Below are the code and all the weights of a small trained network. Each question names an input and a class and asks about switching units off, where a switched-off unit gives its printed mean instead of its output.

import numpy as np


def w(rows, s, z=0):
    codes = np.array(rows[::2]) - 128.0
    scale = np.full(codes.shape[1], s)
    scale[-1] = z or s
    return codes * scale


def norm(h):
    return h / np.sqrt((h * h).mean(-1, keepdims=True) + 1e-5)


def f(y):
    return y / 2 * (1 + np.tanh(0.7978845608 * (y + 0.044715 * y**3)))


def log_softmax(a):
    a = a - a.max(-1, keepdims=True)
    return a - np.log(np.exp(a).sum(-1, keepdims=True))


def net(x, mask):
    res = np.array(x, float).reshape(1, 3) / 4 @ E
    u = 0
    for l in range(3):
        y = f(norm(res) @ A[l][:, :-1].T + A[l][:, -1])
        res = res + np.where(mask[u : u + 3], y, B[l][:, -1]) @ B[l][:, :-1]
        u += 3
    return log_softmax(norm(res)[-1] @ U[:, :-1].T + U[:, -1])


A, B = {}, {}
E = w([
[253,129,77,184],'x0',
[155,70,89,147],'x1',
[38,139,29,106],'x2',
],0.0008)
A[0] = w([
[116,231,183,85,26],'L0N0',
[3,119,173,27,5],'L0N1',
[78,113,72,115,14],'L0N2',
],0.0037,0.0025)
B[0] = w([
[182,243,61,97,71],'L0N0',
[67,69,247,165,253],'L0N1',
[200,80,5,184,49],'L0N2',
],0.0032,0.00074)
A[1] = w([
[216,68,213,94,66],'L1N0',
[102,57,2,149,49],'L1N1',
[255,82,162,160,2],'L1N2',
],0.005,0.0027)
B[1] = w([
[127,50,46,78,245],'L1N0',
[190,166,57,253,247],'L1N1',
[33,31,44,80,204],'L1N2',
],0.0052,0.0012)
A[2] = w([
[4,53,228,133,52],'L2N0',
[17,129,218,136,2],'L2N1',
[15,29,225,207,39],'L2N2',
],0.0042,0.0031)
B[2] = w([
[26,163,194,246,255],'L2N0',
[87,75,62,232,156],'L2N1',
[39,255,169,146,207],'L2N2',
],0.0035,0.0014)
U = w([
[231,210,22,226,242],'0',
[225,243,191,19,111],'1',
[137,120,234,33,2],'2',
[3,233,220,217,252],'3',
[124,32,21,16,252],'4',
],0.0056,0.0044)

Each question gives the input, the list of numbers given to net, and the class t.
The units are the neurons (one row each of A and B). Each row of codes is followed by its name. A weight is (code - 128) times the scale printed after its matrix; where a second scale follows, it is the last column's (A, B and U).
mask holds one flag per neuron, layer by layer. A switched-off neuron (its flag False) gives its mean, the last column of its row in B, instead of its output. The means were averaged over made-up inputs and are rounded, as every weight is.
A unit's drop is (log p(t) with every unit on - log p(t) with that unit switched off) / (log p(t) with every unit on - log p(t) with every unit switched off).
most important unit: the unit with the biggest drop
top k neurons: the k neurons with the biggest drops, biggest first
k most important neurons of layer l: the k neurons of layer l with the biggest drops, biggest first
drop when u is switched off: that unit's drop, to one decimal
input [2,-1,2], class 0: most important unit -> L0N1
input [-3,-8,-6], class 1: top 4 neurons -> [L0N0 L1N2 L2N0 L2N2]
input [-1,-2,7], class 0: top 3 neurons -> [L0N2 L1N1 L2N0]
input [-5,8,5], class 0: top 2 neurons -> [L0N2 L1N1]
input [-2,-8,-8], class 1: top 2 neurons -> [L0N0 L1N2]
input [0,-8,-1], class 1: top 2 neurons -> [L0N0 L2N0]
input [-4,8,6], class 0: top 2 neurons -> [L1N1 L0N2]
input [2,-7,6], class 0: 2 most important neurons of layer 1 -> [L1N2 L1N0]
input [-3,-2,-6], class 2: 2 most important neurons of layer 1 -> [L1N1 L1N2]
input [5,-8,4], class 1: top 2 neurons -> [L1N1 L2N0]
input [0,4,0], class 0: top 2 neurons -> [L0N1 L1N1]
input [2,0,6], class 0: drop when L1N1 is switched off -> 0.1
input [-2,-6,-8], class 1: drop when L2N2 is switched off -> -0.1
input [0,-1,-4], class 4: top 2 neurons -> [L1N0 L0N1]
input [7,6,0], class 4: drop when L1N2 is switched off -> 0.3
input [4,-7,7], class 0: drop when L0N2 is switched off -> 0.2
input [-1,-8,-6], class 1: most important neuron of layer 2 -> [L2N0]
input [7,-7,3], class 1: 2 most important neurons of layer 0 -> [L0N1 L0N2]
